Below are the code and all the weights of a small trained network. Each question names an input and a class and asks about switching units off, where a switched-off unit gives its printed mean instead of its output.

import numpy as np


def w(rows, s, z=0):
    codes = np.array(rows[::2]) - 128.0
    scale = np.full(codes.shape[1], s)
    scale[-1] = z or s
    return codes * scale


def norm(h):
    return h / np.sqrt((h * h).mean(-1, keepdims=True) + 1e-5)


def f(y):
    return np.maximum(y, 0)


def log_softmax(a):
    a = a - a.max(-1, keepdims=True)
    return a - np.log(np.exp(a).sum(-1, keepdims=True))


def net(x, mask):
    res = np.array(x, float).reshape(1, 6) / 4 @ E
    u = 0
    for l in range(2):
        y = f(norm(res) @ A[l][:, :-1].T + A[l][:, -1])
        res = res + np.where(mask[u : u + 11], y, B[l][:, -1]) @ B[l][:, :-1]
        u += 11
    return log_softmax(norm(res)[-1] @ U[:, :-1].T + U[:, -1])


A, B = {}, {}
E = w([
[162,18,106,164,162,186,77,184,122,182,93,253],'x0',
[142,154,147,120,196,137,96,149,160,90,68,94],'x1',
[132,132,168,132,199,126,119,27,50,142,122,165],'x2',
[141,132,133,132,177,128,82,140,148,129,230,114],'x3',
[129,173,143,166,159,130,185,116,211,146,137,198],'x4',
[142,60,112,132,181,115,213,145,118,105,134,86],'x5',
],0.0033)
A[0] = w([
[109,150,135,129,63,133,144,187,197,123,142,50,59],'L0N1',
[136,222,141,142,59,125,50,84,143,135,121,109,63],'L0N2',
[121,156,140,125,171,108,84,128,150,121,255,72,60],'L0N3',
[110,172,157,127,182,133,137,21,74,131,133,108,26],'L0N4',
[141,96,130,139,162,120,220,116,127,113,141,42,39],'L0N5',
[116,145,115,133,53,118,180,88,91,141,201,123,59],'L0N6',
[121,116,124,108,96,108,75,109,63,121,119,21,29],'L0N7',
[124,196,129,130,209,119,90,135,158,105,56,47,59],'L0N8',
[125,217,127,123,124,126,158,90,128,109,150,48,6],'L0N9',
[116,162,135,120,56,106,192,97,110,119,26,101,91],'L0N10',
[120,200,136,129,155,113,201,78,221,139,135,154,49],'L0N11',
],0.0097,0.0025)
B[0] = w([
[207,148,71,125,114,12,137,86,78,115,116,154,255],'L0N1',
[48,133,117,79,193,115,166,147,110,130,157,171,238],'L0N2',
[128,169,83,154,146,254,166,98,203,163,21,102,235],'L0N3',
[207,155,59,118,98,11,147,107,104,116,101,145,225],'L0N4',
[40,165,123,74,173,116,132,138,114,138,156,188,216],'L0N5',
[152,75,214,112,82,137,154,88,176,133,176,154,219],'L0N6',
[141,110,139,171,106,176,122,203,23,88,174,110,230],'L0N7',
[145,75,194,109,56,145,177,78,158,146,189,168,227],'L0N8',
[106,99,164,149,177,80,16,135,174,131,123,77,251],'L0N9',
[135,172,88,158,169,241,138,98,215,166,57,97,250],'L0N10',
[132,102,129,156,95,185,106,206,14,88,166,92,233],'L0N11',
],0.011,0.0071)
A[1] = w([
[101,159,173,173,77,153,129,243,49,82,139,76,25],'L1N1',
[156,56,235,92,43,108,173,100,188,125,176,135,5],'L1N2',
[172,155,61,102,53,26,142,180,137,106,90,116,71],'L1N3',
[76,37,163,178,159,58,35,179,196,190,75,147,8],'L1N4',
[34,125,130,100,169,109,170,131,102,142,134,161,52],'L1N5',
[48,126,179,100,127,200,149,180,134,167,152,87,95],'L1N6',
[158,118,82,148,136,62,151,126,105,132,123,146,64],'L1N7',
[1,181,135,29,159,84,145,173,127,124,158,187,27],'L1N8',
[92,183,146,180,119,61,159,124,223,166,144,136,98],'L1N9',
[113,154,48,112,79,101,136,192,194,90,161,100,132],'L1N10',
[82,158,191,124,144,70,68,106,187,107,145,19,7],'L1N11',
],0.008,0.0016)
B[1] = w([
[87,142,140,217,110,178,104,193,64,114,190,137,232],'L1N1',
[101,79,187,127,64,134,161,100,254,112,187,150,217],'L1N2',
[196,149,113,120,155,51,107,54,83,133,113,182,252],'L1N3',
[109,77,163,83,149,87,86,141,119,112,106,4,196],'L1N4',
[61,197,134,69,144,140,106,177,150,127,140,96,199],'L1N5',
[179,161,101,145,104,40,133,84,127,118,105,140,234],'L1N6',
[140,207,144,106,68,45,114,121,139,106,109,106,244],'L1N7',
[40,148,81,82,218,95,201,183,173,139,164,153,218],'L1N8',
[138,146,110,136,112,151,140,136,60,96,149,119,188],'L1N9',
[139,153,225,120,155,125,159,58,47,144,86,154,170],'L1N10',
[123,5,161,84,129,109,85,195,117,163,61,126,212],'L1N11',
],0.0081,0.0043)
U = w([
[221,188,101,115,112,1,122,64,63,116,95,165,158],'0',
[115,124,141,216,103,189,105,202,24,97,188,121,158],'1',
[113,26,165,85,169,95,52,153,155,148,74,62,137],'2',
[144,181,77,156,167,251,158,70,205,172,33,109,150],'3',
[23,182,102,58,197,88,179,172,158,129,179,171,143],'4',
[138,80,194,125,44,130,179,74,219,119,200,173,125],'5',
[130,151,76,157,111,119,83,127,180,100,148,119,3],'6',
],0.0079,0.0036)

Each question gives the input, the list of numbers given to net, and the class t.
The units are the neurons (one row each of A and B). Each row of codes is followed by its name. A weight is (code - 128) times the scale printed after its matrix; where a second scale follows, it is the last column's (A, B and U).
mask holds one flag per neuron, layer by layer. A switched-off neuron (its flag False) gives its mean, the last column of its row in B, instead of its output. The means were averaged over made-up inputs and are rounded, as every weight is.
A unit's drop is (log p(t) with every unit on - log p(t) with that unit switched off) / (log p(t) with every unit on - log p(t) with every unit switched off).
The circuit of an input: a set's keep is (log p(t) with only the set's units on - log p(t) with every unit switched off) / (log p(t) with every unit on - log p(t) with every unit switched off). Starting from the 12 units with the biggest drops (on a tie, the unit counted first), units are removed one at a time, each time the one whose removal leaves the highest keep (on an exact tie, the one counted first), for as long as the keep stays at least 0.8.
circuit, biggest first: the units of the circuit, biggest drop first
top k neurons: the k neurons with the biggest drops, biggest first
k most important neurons of layer l: the k neurons of layer l with the biggest drops, biggest first
input [-6,0,-8,8,2,-8], class 0: top 2 neurons -> L0N1; L0N10
input [4,5,-4,7,-4,3], class 3: top 3 neurons -> L0N3; L0N9; L0N6
input [2,-8,0,-6,-6,-4], class 5: circuit, biggest first -> L0N6
input [4,-6,-1,8,-6,-3], class 3: 3 most important neurons of layer 0 -> L0N3; L0N11; L0N8
input [-2,-7,-2,1,-6,-7], class 4: top 4 neurons -> L0N2; L0N11; L0N8; L1N8
input [8,8,-3,-6,-3,-1], class 2: 3 most important neurons of layer 0 -> L0N1; L0N11; L0N7
input [-4,-8,-8,8,6,-5], class 0: 4 most important neurons of layer 0 -> L0N1; L0N8; L0N10; L0N7
input [-3,8,-3,-7,3,1], class 5: 2 most important neurons of layer 0 -> L0N8; L0N3
input [2,5,6,3,2,-7], class 4: 2 most important neurons of layer 1 -> L1N8; L1N5
input [-4,3,-1,-4,-1,-4], class 2: 4 most important neurons of layer 0 -> L0N9; L0N3; L0N5; L0N10
input [-5,1,-3,-3,2,-5], class 2: top 4 neurons -> L0N9; L0N5; L0N10; L1N11
input [2,8,4,-6,5,-6], class 5: top 3 neurons -> L0N8; L0N5; L0N3
input [-3,-7,-3,-6,7,4], class 1: top 3 neurons -> L0N11; L0N8; L0N3
input [-2,4,6,8,5,4], class 3: top 2 neurons -> L0N3; L0N1
input [-7,0,7,-1,4,8], class 4: top 3 neurons -> L0N5; L0N1; L1N8
input [8,7,-2,3,5,-7], class 2: top 2 neurons -> L0N1; L0N11
input [-8,1,0,6,3,-1], class 2: top 4 neurons -> L0N9; L0N10; L0N3; L1N11
input [-8,0,-1,-1,-2,7], class 2: circuit, biggest first -> L0N9
input [3,7,5,-2,-6,-4], class 5: top 4 neurons -> L0N8; L0N11; L0N1; L1N2
input [6,7,-7,-5,0,-6], class 0: top 4 neurons -> L0N6; L0N9; L0N5; L0N3
input [-5,2,5,-6,-7,6], class 1: circuit, biggest first -> L0N7
input [-1,-6,0,-2,5,-3], class 5: top 4 neurons -> L0N6; L1N2; L0N7; L1N6
input [5,-4,-8,5,-5,-7], class 0: top 2 neurons -> L0N5; L0N9
input [-1,-7,5,-8,2,1], class 3: top 2 neurons -> L0N10; L0N8
input [0,-6,0,-8,3,6], class 3: 3 most important neurons of layer 0 -> L0N10; L0N2; L0N8
input [-2,-6,-6,-6,-7,-6], class 1: 4 most important neurons of layer 0 -> L0N7; L0N4; L0N3; L0N8
input [3,6,-7,3,-1,-3], class 0: circuit, biggest first -> L0N1
input [-3,-3,-4,3,-5,1], class 1: 3 most important neurons of layer 0 -> L0N7; L0N4; L0N3
input [8,-7,-6,-4,0,1], class 2: circuit, biggest first -> L0N1; L0N11; L1N4
input [2,6,5,-7,6,7], class 3: 2 most important neurons of layer 1 -> L1N8; L1N1
